Below are the code and all the weights of a small trained network. Each question names an input and a class and asks about switching units off, where a switched-off unit gives its printed mean instead of its output.

import numpy as np


def w(rows, s, z=0):
    codes = np.array(rows[::2]) - 128.0
    scale = np.full(codes.shape[1], s)
    scale[-1] = z or s
    return codes * scale


def norm(h):
    return h / np.sqrt((h * h).mean(-1, keepdims=True) + 1e-5)


def f(y):
    return np.maximum(y, 0)


def log_softmax(a):
    a = a - a.max(-1, keepdims=True)
    return a - np.log(np.exp(a).sum(-1, keepdims=True))


def net(x, mask):
    res = np.array(x, float).reshape(1, 7) / 4 @ E
    u = 0
    for l in range(2):
        y = f(norm(res) @ A[l][:, :-1].T + A[l][:, -1])
        res = res + np.where(mask[u : u + 6], y, B[l][:, -1]) @ B[l][:, :-1]
        u += 6
    return log_softmax(norm(res)[-1] @ U[:, :-1].T + U[:, -1])


A, B = {}, {}
E = w([
[140,149,120,141,136,120,145,118,137],'x0',
[157,134,138,135,116,134,148,123,150],'x1',
[28,200,137,131,142,149,97,137,246],'x2',
[165,118,124,47,210,110,166,146,180],'x3',
[170,96,127,152,124,119,147,139,146],'x4',
[179,180,36,136,64,137,131,163,240],'x5',
[92,75,180,80,76,2,185,106,75],'x6',
],0.0078)
A[0] = w([
[136,90,163,71,183,144,178,136,168,140],'L0N0',
[101,163,162,252,89,125,113,93,114,128],'L0N1',
[119,129,156,103,129,61,139,141,118,10],'L0N2',
[201,107,103,101,106,108,82,88,82,14],'L0N3',
[117,127,191,146,145,128,143,56,107,99],'L0N4',
[103,113,150,133,140,130,163,93,79,91],'L0N5',
],0.011,0.0012)
B[0] = w([
[98,103,86,128,227,58,141,149,82,241],'L0N0',
[130,50,169,14,112,95,97,242,117,255],'L0N1',
[79,240,166,207,61,136,126,109,103,212],'L0N2',
[138,229,92,114,125,76,11,39,254,232],'L0N3',
[101,87,19,68,162,188,96,75,140,218],'L0N4',
[151,80,132,127,117,167,188,139,219,221],'L0N5',
],0.0078,0.0058)
A[1] = w([
[115,117,157,200,181,201,94,158,179,126],'L1N0',
[150,82,176,142,51,144,82,160,69,154],'L1N1',
[113,16,204,109,195,126,149,125,89,2],'L1N2',
[166,141,125,171,161,214,117,164,76,27],'L1N3',
[207,105,138,145,126,145,103,69,118,213],'L1N4',
[79,119,255,144,68,48,179,64,149,49],'L1N5',
],0.0081,0.0019)
B[1] = w([
[158,152,121,135,107,78,92,59,59,215],'L1N0',
[134,82,35,153,180,154,148,197,87,228],'L1N1',
[138,115,60,151,104,167,135,94,209,252],'L1N2',
[203,173,203,223,100,254,217,87,77,165],'L1N3',
[110,56,214,121,90,115,78,180,161,214],'L1N4',
[207,164,211,194,144,173,87,170,72,251],'L1N5',
],0.01,0.0042)
U = w([
[189,95,65,11,253,72,157,238,94,187],'0',
[170,134,186,24,170,99,24,96,202,122],'1',
[254,230,193,184,181,209,174,122,16,3],'2',
[135,103,31,52,83,145,183,42,217,149],'3',
],0.0059,0.0029)

Each question gives the input, the list of numbers given to net, and the class t.
The units are the neurons (one row each of A and B). Each row of codes is followed by its name. A weight is (code - 128) times the scale printed after its matrix; where a second scale follows, it is the last column's (A, B and U).
mask holds one flag per neuron, layer by layer. A switched-off neuron (its flag False) gives its mean, the last column of its row in B, instead of its output. The means were averaged over made-up inputs and are rounded, as every weight is.
A unit's drop is (log p(t) with every unit on - log p(t) with that unit switched off) / (log p(t) with every unit on - log p(t) with every unit switched off).
The circuit of an input: a set's keep is (log p(t) with only the set's units on - log p(t) with every unit switched off) / (log p(t) with every unit on - log p(t) with every unit switched off). Starting from all 12 units, units are removed one at a time, each time the one whose removal leaves the highest keep (on an exact tie, the one counted first), for as long as the keep stays at least 0.8.
circuit, biggest first: the units of the circuit, biggest drop first
most important unit: the unit with the biggest drop
top k neurons: the k neurons with the biggest drops, biggest first
k most important neurons of layer l: the k neurons of layer l with the biggest drops, biggest first
input [-8,-4,4,-4,7,-6,3], class 3: 3 most important neurons of layer 0 => [L0N4 L0N5 L0N3]
input [-5,4,-7,2,-1,-1,7], class 1: circuit, biggest first => [L0N3]
input [1,5,-5,-3,7,5,8], class 2: circuit, biggest first => [L1N5 L0N2]
input [-5,2,-1,0,-4,4,-4], class 2: top 2 neurons => [L0N3 L1N3]
input [-4,4,1,-2,-7,-8,2], class 3: circuit, biggest first => [L1N2 L0N5]
input [7,0,0,1,-1,-8,3], class 3: top 3 neurons => [L0N4 L1N2 L0N5]
input [-3,7,-7,-5,3,-6,-4], class 1: circuit, biggest first => [L0N3 L1N4]
input [2,1,-8,0,-5,6,-6], class 1: circuit, biggest first => [L0N3 L1N4]
input [-7,-8,0,-7,3,6,-5], class 0: circuit, biggest first => [L0N1 L1N1 L0N3]
input [3,2,-8,4,6,5,-6], class 1: top 3 neurons => [L0N3 L1N4 L1N1]
input [3,-3,-8,4,5,6,-6], class 1: circuit, biggest first => [L0N3 L1N4 L1N1]
input [5,3,4,-6,-7,7,7], class 2: top 3 neurons => [L1N5 L0N4 L0N3]
input [-5,7,7,7,2,-8,5], class 3: 2 most important neurons of layer 0 => [L0N4 L0N0]
input [-2,5,-4,3,6,4,1], class 1: circuit, biggest first => [L0N3 L1N1]
input [6,8,2,-5,4,-8,-3], class 3: most important unit => L1N2
input [-5,5,5,5,-4,7,7], class 2: top 2 neurons => [L0N4 L1N5]
input [-3,7,6,1,-6,-6,7], class 2: top 3 neurons => [L1N5 L0N2 L0N1]
input [-6,-5,4,4,0,5,-8], class 2: 4 most important neurons of layer 0 => [L0N3 L0N1 L0N4 L0N5]
input [-6,7,6,-7,5,4,3], class 0: top 3 neurons => [L0N1 L1N1 L0N3]
input [6,6,2,-2,3,0,2], class 0: circuit, biggest first => [L0N1]
input [1,1,-3,0,2,-1,-1], class 1: top 2 neurons => [L1N4 L1N2]
input [2,-7,5,-4,-2,-7,-1], class 3: 2 most important neurons of layer 1 => [L1N2 L1N5]
input [-6,-1,3,-3,-5,-3,0], class 0: circuit, biggest first => [L0N1 L0N3]
input [-3,-1,5,-3,-1,2,6], class 2: circuit, biggest first => [L1N5 L0N3]
input [-7,-4,4,-7,-8,1,7], class 0: top 3 neurons => [L0N1 L1N1 L0N3]
input [-2,-8,0,-7,5,2,5], class 0: circuit, biggest first => [L0N1 L1N1]
input [2,7,4,-6,2,-2,-1], class 0: most important unit => L0N1
